Below are the code and all the weights of a small trained network. Each question names an input and a target symbol and asks about switching units off, where a switched-off unit gives its printed mean instead of its output.

import numpy as np


def w(rows, s, z=0):
    codes = np.array(rows[::2]) - 128.0
    scale = np.full(codes.shape[1], s)
    scale[-1] = z or s
    return codes * scale


def norm(h):
    return h / np.sqrt((h * h).mean(-1, keepdims=True) + 1e-5)


def f(y):
    return np.maximum(y, 0)


def softmax(a):
    e = np.exp(a - a.max(-1, keepdims=True))
    return e / e.sum(-1, keepdims=True)


def log_softmax(a):
    a = a - a.max(-1, keepdims=True)
    return a - np.log(np.exp(a).sum(-1, keepdims=True))


def net(x, mask):
    ids = ['αγδηθμξπψω'.index(c) for c in x.split()]
    T = len(ids)
    res = E[ids] + P[:T]
    r = norm(res)
    for j in range(2):
        rows = slice(4 * j, 4 * j + 4)
        q, k, v = (r @ M[0][rows].T for M in (Q, K, V))
        z = softmax(np.where(np.tri(T) > 0, q @ k.T / 4**0.5, -1e9)) @ v
        o = O[0][rows]
        res = res + np.where(mask[j], z, o[:, -1]) @ o[:, :-1]
    y = f(norm(res) @ A[0][:, :-1].T + A[0][:, -1])
    res = res + np.where(mask[2:10], y, B[0][:, -1]) @ B[0][:, :-1]
    return log_softmax(norm(res)[-1] @ U[:, :-1].T + U[:, -1])


Q, K, V, O, A, B = {}, {}, {}, {}, {}, {}
E = w([
[111,90,157,127,37],'α',
[126,78,177,127,67],'γ',
[99,114,162,150,60],'δ',
[82,85,156,121,33],'η',
[81,99,169,125,62],'θ',
[63,66,154,88,59],'μ',
[102,59,141,61,80],'ξ',
[23,178,113,124,90],'π',
[178,36,220,9,145],'ψ',
[145,133,217,121,163],'ω',
],0.012)
P = w([
[184,252,131,108,135],'0',
[128,93,180,151,36],'1',
[135,173,100,29,11],'2',
[126,50,91,184,138],'3',
[86,96,199,150,67],'4',
[176,137,87,59,69],'5',
[103,63,94,164,162],'6',
[60,97,202,128,105],'7',
[159,126,80,118,88],'8',
[117,81,110,241,160],'9',
],0.016)
Q[0] = w([
[170,157,95,111,5],'h0',
[107,24,87,168,113],'h0',
[132,145,90,82,73],'h0',
[57,121,210,116,157],'h0',
[163,175,106,81,98],'h1',
[174,139,158,178,129],'h1',
[97,144,51,168,106],'h1',
[167,67,51,144,133],'h1',
],0.019)
K[0] = w([
[58,132,158,127,228],'h0',
[129,162,97,42,122],'h0',
[103,109,173,101,148],'h0',
[217,223,144,185,119],'h0',
[164,102,56,127,113],'h1',
[154,129,158,194,140],'h1',
[62,110,87,163,63],'h1',
[147,5,104,132,69],'h1',
],0.017)
V[0] = w([
[4,132,106,64,194],'h0',
[164,87,116,39,87],'h0',
[181,163,118,71,152],'h0',
[118,172,30,82,13],'h0',
[60,95,91,147,78],'h1',
[33,213,186,112,110],'h1',
[91,175,24,70,188],'h1',
[203,137,77,207,121],'h1',
],0.016)
O[0] = w([
[215,77,114,66,83,72],'h0',
[88,90,26,118,150,205],'h0',
[120,142,109,108,226,175],'h0',
[191,140,77,227,182,253],'h0',
[195,125,126,199,156,137],'h1',
[189,70,194,86,81,196],'h1',
[199,167,81,122,45,53],'h1',
[94,247,125,151,106,84],'h1',
],0.015,0.013)
A[0] = w([
[136,175,198,75,138,153],'n0',
[174,67,158,90,150,22],'n1',
[178,106,99,59,95,217],'n2',
[155,214,91,152,167,88],'n3',
[168,201,121,84,178,78],'n4',
[188,253,99,69,200,255],'n5',
[179,198,71,111,200,105],'n6',
[92,175,173,93,108,232],'n7',
],0.02,0.0017)
B[0] = w([
[130,116,72,172,88,188],'n0',
[106,135,131,105,86,254],'n1',
[126,165,113,130,195,225],'n2',
[110,125,59,103,178,191],'n3',
[86,90,71,148,99,151],'n4',
[85,85,2,196,110,171],'n5',
[90,181,65,189,98,227],'n6',
[165,187,127,95,109,188],'n7',
],0.031,0.0071)
U = w([
[125,127,142,178,179,126],'α',
[65,194,193,145,142,48],'γ',
[154,188,172,197,98,88],'δ',
[148,77,177,187,160,158],'η',
[113,69,186,151,70,153],'θ',
[177,23,108,93,114,2],'μ',
[125,114,41,145,127,159],'ξ',
[251,142,131,141,113,129],'π',
[102,105,128,38,171,94],'ψ',
[129,190,134,78,81,218],'ω',
],0.017,0.0035)

Each question gives the input, a string of symbols that net reads in full, and the target symbol t.
The units are the heads (4 rows each of Q, K, V and O) and the neurons (one row each of A and B). Each row of codes is followed by its name. A weight is (code - 128) times the scale printed after its matrix; where a second scale follows, it is the last column's (O, A, B and U).
mask holds one flag per unit, heads first, then neurons. A switched-off unit (its flag False) gives its mean, the last column of its rows in O or B, instead of its output. The means were averaged over made-up inputs and are rounded, as every weight is.
A unit's drop is (log p(t) with every unit on - log p(t) with that unit switched off) / (log p(t) with every unit on - log p(t) with every unit switched off).
The circuit of an input: a set's keep is (log p(t) with only the set's units on - log p(t) with every unit switched off) / (log p(t) with every unit on - log p(t) with every unit switched off). Starting from all 10 units, units are removed one at a time, each time the one whose removal leaves the highest keep (on an exact tie, the one counted first), for as long as the keep stays at least 0.8.
units of the circuit, in order: the units of the circuit, biggest drop first
most important unit: the unit with the biggest drop
k most important neurons: the k neurons with the biggest drops, biggest first
heads that matter: for each layer, one digit per head in row order, 1 if its drop is at least 0.15 and else 0, layers parted by /
input α ω θ θ η θ γ μ, target α: units of the circuit, in order -> [h0]
input γ η ω, target ω: units of the circuit, in order -> [h1 n7]
input π μ μ ψ η θ ω γ, target π: heads that matter -> 01
input δ γ π ω π ψ ξ ω, target δ: heads that matter -> 11
input ω θ ξ θ ψ ψ γ θ δ, target θ: 4 most important neurons -> [n2 n6 n3 n5]
input θ ξ ξ ω ξ, target θ: heads that matter -> 11
input θ ω ξ, target ω: units of the circuit, in order -> [h0 n7]
input θ ψ ω ξ η θ θ η ψ, target ψ: units of the circuit, in order -> [h0 n6 n2]
input γ θ μ ξ θ, target γ: units of the circuit, in order -> [h1 h0]
input ψ ω θ ψ ξ, target ψ: units of the circuit, in order -> [h0 n6]
input η ξ ω ω θ γ, target ω: heads that matter -> 10
input ω θ θ γ μ ω θ ω μ, target ω: heads that matter -> 10
input ψ γ γ η θ θ, target θ: heads that matter -> 11
input ξ ψ ω, target ω: units of the circuit, in order -> [h0 h1]
input ξ γ θ γ θ θ, target θ: units of the circuit, in order -> [h0 n3]
input π π ω ξ ξ, target π: units of the circuit, in order -> [h1 h0]
input γ θ δ, target θ: heads that matter -> 10
input γ ξ μ μ γ θ, target μ: units of the circuit, in order -> [h0 n6]
input ω ψ ξ ω α γ γ ψ ξ, target ψ: units of the circuit, in order -> [h0 n2]
input γ γ θ ξ π ξ θ η, target γ: heads that matter -> 11
input ω θ η, target ω: units of the circuit, in order -> [h0 n7]
input η μ ψ, target ψ: heads that matter -> 00
input θ θ μ γ θ γ, target θ: 2 most important neurons -> [n2 n6]
input α δ θ θ ω η, target ω: units of the circuit, in order -> [h0]
input μ α α μ π ξ ω ξ, target μ: most important unit -> h1
input θ ξ π, target π: heads that matter -> 01
